Moves between units:
sr u nz
sr n ll
ll u ld
ll n sr
pr u cr
pr n mp
tn u bg
tn n qz
qz u lg
qz n tn
cq u sq
cq n zd
sq u nc
sq n bf
fm u sr
fm n ld
lg u mg
lg n rt
jp u dc
jp n dj
zg u dj
zg n dc
ld u zq
ld n fm
bf u zd
bf n sq
zl u rt
zl n mg
rt u tn
rt n lg
cp u fm
cp n zq
cr u pq
cr n jm
dj u bc
dj n jp
bd u pr
bd n lf
pq u bf
pq n nc
mg u jb
mg n zl
sg u th
sg n dn
th u bd
th n ng
jm u mp
jm n cr
lf u ng
lf n bd
nc u jm
nc n pq
nq u zl
nq n jb
bg u zg
bg n zf
bc u ll
bc n nz
zq u cq
zq n cp
dn u rg
dn n sg
cz u sg
cz n rg
zd u cp
zd n cq
dc u zf
dc n zg
ng u dn
ng n th
mp u lf
mp n pr
rg u nq
rg n cz
zf u qz
zf n bg
nz u jp
nz n bc
jb u cz
jb n nq

In the rows, zero is written as 70.

The rows follow the links: the fewer symbols apart two units are, the more alike their rows tend to be.

Each row is also shifted at random along 2 hidden directions that mean nothing.

Rows with their units:
[  70   67   68   72   80   73   67   69   70   72   73   70   68   65   72   75   69   64   69   66   63   69   70   69   69   71   73   70   75   72   71   75   62   76   76   76   75   71] -> pq
[  61   68   68   68   68   65   74   75   75   65   68   71   72   64   72   68   70   75   79   64   73   74   83   82   62   69   61   64   65   63   58   66   68   74   70   64   63   78] -> lf
[  88   64   66   72   69   68   70   73   76   65   64   64   74   72   74   63   78   66   63   69   68   73   67   74   65   77   71   69   65   76   73   69   72   79   71   63   68   71] -> sg
[  56   77   75   69   66   71   71   68   65   74   73   74   70   73   66   72   69   74   70   74   73   70   67   64   76   67   72   73   71   69   74   69   75   61   66   71   69   66] -> jp
[  65   74   75   68   64   66   72   72   69   68   66   69   72   74   67   65   72   72   67   76   75   73   70   72   71   70   66   75   67   70   74   68   77   66   63   63   64   70] -> sq
[  58   64   65   73   80   71   66   70   71   70   71   68   68   65   75   73   72   63   67   65   62   69   69   71   66   74   73   70   74   74   72   75   62   79   76   74   75   71] -> cr
[  68   67   65   70   70   66   73   74   76   65   68   69   71   65   74   68   70   73   74   63   69   74   79   79   62   73   65   65   66   67   61   68   68   76   73   66   65   75] -> ng
[  83   68   67   73   76   75   68   67   69   73   74   71   68   69   72   75   68   67   72   67   66   67   68   66   72   69   76   66   75   71   68   73   64   71   75   78   77   70] -> tn
[  90   77   75   68   68   72   71   67   65   75   75   77   68   70   66   76   63   74   78   71   75   68   74   66   76   62   69   72   75   65   68   70   70   60   67   75   72   68] -> sr
[  75   72   70   70   73   78   68   66   66   76   75   72   67   72   68   75   66   68   74   72   69   66   68   64   75   66   74   70   76   69   70   73   66   67   72   78   77   70] -> zg
[  79   64   66   70   77   71   68   72   73   68   70   69   70   66   74   71   70   67   73   64   67   68   75   76   64   72   68   66   71   70   63   73   62   79   76   72   73   76] -> pr
[  54   70   69   72   76   77   67   65   68   75   75   72   67   69   70   77   66   67   73   68   67   65   68   65   72   68   74   68   77   70   69   75   63   71   76   79   78   69] -> bg
[  98   75   77   68   65   71   68   68   66   73   68   69   72   79   65   67   72   69   64   81   74   69   62   62   78   67   71   79   70   73   81   70   78   62   62   67   70   64] -> ld
[  81   64   66   71   72   69   70   75   75   65   66   66   72   68   74   66   72   69   72   67   70   71   76   79   64   73   67   65   67   69   63   70   67   79   73   67   69   76] -> th

The symbols that take the first to the second take the third to the fourth. What is the fourth?
Answer with the unit's name.
[  48   76   75   68   68   72   71   67   66   75   75   75   67   70   66   75   66   74   74   72   73   69   70   65   75   64   71   73   74   67   71   70   72   60   68   75   70   66]
to [  86   74   75   70   64   66   69   71   68   71   66   66   72   78   67   63   79   67   53   81   69   73   55   63   75   75   74   80   68   80   89   68   83   66   62   62   66   61]
as [  62   66   64   75   77   74   68   67   71   72   74   68   67   68   75   75   72   65   64   65   60   68   62   63   70   76   80   68   74   77   75   74   65   76   78   77   77   67]
to sg

[  99   64   65   73   75   69   68   72   75   67   67   64   71   69   74   67   76   65   65   68   66   71   68   72   65   77   71   69   69   75   72   72   68   80   73   67   70   72]
to [  55   69   68   72   80   72   66   68   69   73   75   72   67   65   72   77   67   65   69   66   63   68   69   68   70   70   74   71   77   72   72   74   60   74   75   79   76   69]
as [  84   76   76   68   61   70   73   69   67   72   70   72   72   75   66   69   70   74   68   77   74   71   65   64   76   68   71   74   69   70   74   67   79   61   63   67   68   65]
to mg

[  72   70   71   69   65   63   73   74   72   66   65   67   73   71   70   63   76   72   62   73   70   76   69   73   67   75   68   73   65   74   76   67   77   72   66   61   63   69]
to [  66   66   64   73   76   73   69   69   72   71   74   70   67   65   74   74   68   69   72   63   64   69   72   71   66   72   74   65   73   70   66   72   63   76   79   76   74   71]
as [  68   68   68   70   66   64   73   75   73   64   66   69   72   68   71   66   75   72   67   69   70   75   74   76   64   74   66   71   65   71   69   66   73   73   68   62   62   72]
to rt

[  82   68   69   72   63   66   73   72   73   66   64   63   74   78   71   61   80   69   58   75   70   74   60   69   70   77   75   73   64   79   80   67   81   72   65   60   66   65]
to [  95   73   73   70   71   76   67   65   64   76   73   70   68   76   67   74   68   69   70   76   72   66   63   62   78   66   74   73   74   72   75   72   71   64   69   76   76   66]
as [  62   64   66   74   69   67   70   73   76   66   63   63   73   73   74   61   80   65   57   71   66   74   62   70   66   80   74   71   64   79   79   69   75   79   70   62   68   68]
to bg

[  77   78   76   67   63   71   72   69   65   74   73   76   70   73   64   73   63   78   80   74   78   69   75   69   76   61   66   70   71   62   64   68   74   58   66   72   68   70]
to [  83   72   73   70   75   74   67   66   66   76   75   75   67   68   68   77   66   68   71   69   68   68   68   65   74   67   73   73   76   69   73   73   66   66   72   78   75   67]
as [  71   75   75   69   70   75   68   67   65   75   73   72   69   76   66   73   66   69   73   76   75   66   67   63   79   65   71   73   75   68   71   73   71   62   68   75   74   68]
to tn

[  64   74   75   65   63   66   72   72   69   68   66   72   72   72   66   66   68   75   74   75   79   72   77   76   70   65   60   73   65   64   65   67   76   65   63   64   64   74]
to [  86   74   74   67   58   69   75   73   71   69   67   71   73   76   67   65   70   77   75   75   80   72   75   72   72   66   64   69   64   64   65   65   79   64   64   65   64   72]
as [  63   75   77   67   66   69   69   70   67   71   68   70   71   76   65   68   70   71   69   78   76   70   68   67   75   67   67   76   70   69   75   69   76   64   64   67   69   69]
to mg

[  36   70   68   72   77   77   67   66   67   76   75   71   67   69   71   76   68   66   70   67   65   65   66   64   74   69   77   68   76   72   72   75   63   71   76   79   78   67]
to [  66   70   70   72   78   73   67   67   67   75   76   74   66   66   71   78   68   67   69   68   64   67   67   65   72   69   74   73   77   73   75   75   64   70   74   78   76   67]
as [  64   75   74   69   61   68   73   70   68   72   68   71   71   75   66   67   72   75   70   75   75   71   68   67   74   68   70   71   67   69   72   66   79   62   65   66   66   67]
to ng

[  50   74   73   71   75   72   68   66   65   76   77   74   66   69   68   77   68   68   66   71   64   69   63   61   75   68   77   75   78   74   79   73   68   65   71   77   75   63]
to [  56   66   64   70   75   69   72   72   75   67   71   71   70   62   75   72   67   72   77   60   66   70   80   79   63   71   67   62   69   65   58   70   63   77   77   72   70   76]
as [  96   68   70   71   64   67   72   74   74   65   63   65   74   75   72   61   76   71   67   72   74   73   69   73   67   74   69   68   63   71   70   66   77   73   68   61   65   72]
to zq

[  40   70   72   70   66   63   71   74   72   66   66   68   72   72   70   65   77   69   62   74   70   74   66   71   69   74   69   75   67   75   78   68   77   71   65   62   65   67]
to [  83   65   64   72   75   72   70   72   73   69   71   70   69   64   75   72   70   70   73   62   65   70   74   73   65   72   72   63   70   70   65   72   63   76   77   74   72   73]
as [  34   71   71   68   63   68   74   73   72   67   66   69   73   72   69   65   69   76   74   71   76   72   75   74   68   70   65   68   64   67   65   66   76   69   67   63   64   72]
to pr

[  68   65   67   70   79   72   68   70   72   70   71   71   69   64   74   75   68   67   75   64   67   68   77   75   65   70   68   66   72   68   63   74   60   78   76   75   74   76]
to [  51   73   74   71   70   72   67   66   65   74   71   69   70   77   66   71   72   66   62   79   70   68   58   59   78   70   77   78   74   76   84   72   75   65   67   72   73   62]
as [  90   65   64   75   71   66   71   73   75   66   68   66   70   67   75   67   77   67   63   65   62   74   68   72   63   78   73   68   68   75   72   69   69   78   75   67   69   69]
to zf

[ 100   67   68   72   78   72   67   69   70   72   73   71   68   67   72   75   69   65   69   66   65   69   70   70   70   71   72   71   75   72   71   73   63   75   75   75   75   70]
to [  81   66   66   71   69   65   73   75   75   64   67   68   72   65   73   67   72   71   71   64   67   74   74   78   63   75   68   66   65   69   65   67   69   76   72   65   65   73]
as [  75   77   76   68   67   71   72   67   65   74   75   76   68   71   65   75   65   75   74   74   74   69   70   65   76   63   70   72   73   66   70   69   73   60   67   74   71   67]
to cq

[  36   65   64   75   79   73   67   67   72   74   74   69   67   67   77   75   72   64   64   64   59   68   62   64   69   76   80   67   75   77   76   75   63   76   79   78   77   67]
to [  51   74   72   70   74   72   68   66   65   76   76   75   66   68   68   78   67   69   70   71   67   68   67   63   75   67   74   73   77   71   75   73   67   64   70   77   75   65]
as [  31   75   73   70   63   69   73   70   69   71   69   71   71   73   68   67   71   74   68   74   73   72   67   67   72   69   71   73   68   70   72   68   77   63   65   67   67   66]
to ng

[  66   74   72   69   61   68   74   72   70   69   67   69   72   75   68   64   73   75   67   75   74   73   67   69   72   70   69   72   65   70   73   67   80   65   65   63   65   67]
to [  25   72   73   69   66   65   71   72   70   69   66   68   73   73   69   66   75   70   62   76   71   74   66   70   70   72   70   76   68   73   78   68   76   69   65   64   65   67]
as [  43   62   63   75   80   69   66   70   74   69   69   65   69   66   77   71   76   60   59   66   59   71   62   68   64   79   77   72   72   80   79   75   63   82   77   72   74   69]
to bg

[  60   76   75   69   69   72   67   66   65   74   71   70   70   77   66   72   69   69   68   78   74   68   64   63   78   66   72   76   74   71   77   71   73   63   66   73   73   66]
to [  56   69   70   68   66   63   72   74   74   65   65   69   73   70   71   65   75   72   67   71   71   75   73   75   66   73   66   72   65   70   71   66   75   71   66   62   64   71]
as [  67   73   75   72   66   68   68   68   67   71   67   65   72   80   68   65   80   64   49   82   68   73   49   58   77   77   80   83   71   84   96   71   82   66   63   65   70   57]
to lf

[  91   76   75   71   66   71   70   66   65   75   73   72   69   75   67   73   71   70   63   77   69   70   59   59   78   68   77   77   74   75   82   69   77   62   67   72   71   60]
to [  61   67   67   70   68   64   73   75   75   64   67   69   72   65   74   66   73   71   70   65   69   74   75   78   63   74   66   68   66   70   66   67   70   76   70   64   64   73]
as [  75   77   77   65   69   76   69   68   64   74   74   76   69   72   64   75   58   75   87   74   81   64   81   71   76   58   63   69   73   58   57   70   67   61   68   76   73   76]
to sg

[  57   70   69   72   76   76   67   65   67   76   75   71   67   70   71   76   67   67   71   68   66   65   66   63   74   69   76   69   76   71   71   74   63   70   75   79   78   68]
to [  78   71   71   71   61   67   74   72   71   67   65   65   75   77   70   62   78   71   61   76   71   74   62   68   71   75   73   73   64   76   78   66   81   69   66   61   66   65]
as [  80   65   64   72   74   71   70   71   74   68   72   71   67   64   74   72   69   71   74   61   65   70   75   75   65   72   70   63   70   68   62   71   63   77   77   74   72   74]
to sg

[  68   73   73   69   60   68   73   71   70   68   67   69   72   75   68   65   73   74   70   75   75   72   68   70   72   70   68   71   65   70   72   66   79   65   64   64   65   68]
to [  24   62   64   73   73   68   70   73   76   65   66   64   73   68   76   65   77   65   64   67   65   73   67   75   63   78   72   68   67   75   71   71   69   81   73   66   68   72]
as [ 108   75   76   66   61   66   72   72   69   68   66   70   73   75   65   65   70   75   72   78   79   73   74   74   71   67   62   74   65   66   69   66   79   64   61   62   64   71]
to ng

